Below are the code and all the weights of a small trained network. Each question names an input and a class and asks about switching units off, where a switched-off unit gives its printed mean instead of its output.

import numpy as np


def w(rows, s, z=0):
    codes = np.array(rows[::2]) - 128.0
    scale = np.full(codes.shape[1], s)
    scale[-1] = z or s
    return codes * scale


def f(y):
    return y / 2 * (1 + np.tanh(0.7978845608 * (y + 0.044715 * y**3)))


def log_softmax(a):
    a = a - a.max(-1, keepdims=True)
    return a - np.log(np.exp(a).sum(-1, keepdims=True))


def net(x, mask):
    res = np.array(x, float).reshape(1, 5) / 4 @ E
    y = f(res @ A[0][:, :-1].T + A[0][:, -1])
    res = res + np.where(mask, y, B[0][:, -1]) @ B[0][:, :-1]
    return log_softmax(res[-1] @ U[:, :-1].T + U[:, -1])


A, B = {}, {}
E = w([
[134,133,128,130,129],'x0',
[88,230,163,33,255],'x1',
[196,50,167,29,90],'x2',
[115,117,130,128,132],'x3',
[175,61,26,133,236],'x4',
],0.0063)
A[0] = w([
[145,167,176,79,187,42],'N1',
[90,188,58,193,116,46],'N2',
[39,125,166,73,61,42],'N3',
[105,219,113,167,68,50],'N4',
[147,148,138,195,120,163],'N5',
[120,81,128,39,109,44],'N6',
[77,173,126,207,161,74],'N7',
[157,233,195,93,98,97],'N8',
[55,175,162,174,117,205],'N9',
[80,74,98,138,180,217],'N10',
[125,160,104,251,212,137],'N11',
[90,199,154,101,86,227],'N12',
[151,136,195,77,174,115],'N13',
[115,69,16,154,163,216],'N14',
[114,187,88,158,130,115],'N15',
[68,178,112,89,167,38],'N16',
[118,164,155,57,173,51],'N17',
[203,74,53,61,177,114],'N18',
[106,197,153,71,176,112],'N19',
[116,202,135,40,180,105],'N20',
[156,196,157,89,173,117],'N21',
[141,121,80,121,73,12],'N22',
[136,102,116,112,204,215],'N23',
[115,100,149,73,120,227],'N24',
[148,80,165,39,98,97],'N25',
[82,123,210,159,46,234],'N26',
[113,156,255,90,100,205],'N27',
[167,114,143,52,89,136],'N28',
[211,72,187,40,116,45],'N29',
[143,59,99,172,38,70],'N30',
[105,195,122,79,77,123],'N31',
[184,112,117,176,58,95],'N32',
[165,77,142,75,92,27],'N33',
[143,90,67,159,51,43],'N34',
[68,125,156,141,7,226],'N35',
[54,193,66,134,118,254],'N36',
[189,92,174,90,113,21],'N37',
[114,120,164,74,164,49],'N38',
[105,156,139,73,164,111],'N39',
[168,112,99,167,64,101],'N40',
[148,216,84,160,116,183],'N41',
[158,110,115,27,90,80],'N42',
[130,92,183,147,148,240],'N43',
],0.0084,0.0033)
B[0] = w([
[104,203,95,192,119,160],'N1',
[45,45,233,183,212,161],'N2',
[89,151,164,51,159,159],'N3',
[85,100,163,63,206,155],'N4',
[111,105,98,152,130,157],'N5',
[61,71,170,192,201,143],'N6',
[88,37,184,169,204,169],'N7',
[117,153,122,78,79,185],'N8',
[140,15,121,60,157,197],'N9',
[182,138,79,33,122,193],'N10',
[120,52,197,38,187,217],'N11',
[168,86,110,38,116,203],'N12',
[144,133,99,241,133,161],'N13',
[161,173,175,9,73,253],'N14',
[110,30,148,120,192,150],'N15',
[56,174,108,208,73,160],'N16',
[61,162,71,196,77,164],'N17',
[160,157,231,33,127,219],'N18',
[118,162,81,175,65,193],'N19',
[125,206,68,209,21,203],'N20',
[95,161,69,182,53,172],'N21',
[39,198,137,158,194,128],'N22',
[171,213,113,74,44,199],'N23',
[181,64,101,163,92,176],'N24',
[113,21,158,111,191,176],'N25',
[195,134,123,78,117,234],'N26',
[155,114,140,56,80,225],'N27',
[151,17,142,101,217,172],'N28',
[35,66,186,226,236,188],'N29',
[55,222,79,208,7,221],'N30',
[146,164,143,89,125,157],'N31',
[60,210,64,157,96,190],'N32',
[36,54,134,193,190,154],'N33',
[45,253,132,182,106,186],'N34',
[167,127,104,89,81,240],'N35',
[193,58,108,152,182,209],'N36',
[54,104,169,149,245,144],'N37',
[56,115,85,235,142,136],'N38',
[110,142,77,200,96,160],'N39',
[43,191,45,161,71,182],'N40',
[167,22,123,101,210,168],'N41',
[105,26,152,164,207,160],'N42',
[213,119,55,102,107,171],'N43',
],0.0047,0.0059)
U = w([
[51,220,79,254,92,7],'0',
[186,100,92,115,134,253],'1',
[36,75,250,190,234,114],'2',
[195,174,183,121,114,225],'3',
[188,174,162,31,116,24],'4',
],0.0065,0.003)

Each question gives the input, the list of numbers given to net, and the class t.
The units are the neurons (one row each of A and B). Each row of codes is followed by its name. A weight is (code - 128) times the scale printed after its matrix; where a second scale follows, it is the last column's (A, B and U).
mask holds one flag per neuron, in row order. A switched-off neuron (its flag False) gives its mean, the last column of its row in B, instead of its output. The means were averaged over made-up inputs and are rounded, as every weight is.
A unit's drop is (log p(t) with every unit on - log p(t) with that unit switched off) / (log p(t) with every unit on - log p(t) with every unit switched off).
The circuit of an input: a set's keep is (log p(t) with only the set's units on - log p(t) with every unit switched off) / (log p(t) with every unit on - log p(t) with every unit switched off). Starting from the 12 units with the biggest drops (on a tie, the unit counted first), units are removed one at a time, each time the one whose removal leaves the highest keep (on an exact tie, the one counted first), for as long as the keep stays at least 0.8.
circuit, biggest first: the units of the circuit, biggest drop first
unit that matters most: the unit with the biggest drop
top k neurons: the k neurons with the biggest drops, biggest first
drop when u is switched off: that unit's drop, to one decimal
input [7,2,-7,3,4], class 2: circuit, biggest first	[N2, N11]
input [6,3,-6,1,-8], class 4: circuit, biggest first	[N12, N27]
input [4,7,-7,8,-7], class 1: top 2 neurons	[N9, N12]
input [2,-6,8,-1,8], class 2: circuit, biggest first	[N29, N33, N37]
input [7,-8,8,-1,7], class 0: circuit, biggest first	[N30, N34]
input [-5,-7,-7,6,8], class 4: circuit, biggest first	[N14]
input [1,0,7,6,-6], class 2: circuit, biggest first	[N29, N25]
input [0,-1,-5,4,6], class 4: circuit, biggest first	[N14, N10, N11]
input [3,-7,1,-7,-5], class 0: circuit, biggest first	[N30, N32]
input [1,4,5,4,0], class 2: circuit, biggest first	[N29, N14]
input [-1,3,6,4,5], class 2: circuit, biggest first	[N29, N6]
input [-3,-5,-1,1,3], class 0: top 2 neurons	[N30, N34]
input [3,8,4,4,-8], class 0: top 2 neurons	[N20, N17]
input [-6,4,7,4,3], class 2: unit that matters most	N29
input [5,2,-7,-7,-6], class 1: top 2 neurons	[N12, N29]
input [3,-3,1,-4,6], class 4: top 2 neurons	[N14, N18]
input [1,4,-7,-6,5], class 2: drop when N15 is switched off	0.2
input [-2,-8,7,5,-2], class 0: drop when N34 is switched off	0.1
input [-4,-7,-8,-6,7], class 2: drop when N39 is switched off	0.0
input [-6,8,3,4,-8], class 0: top neuron	[N20]
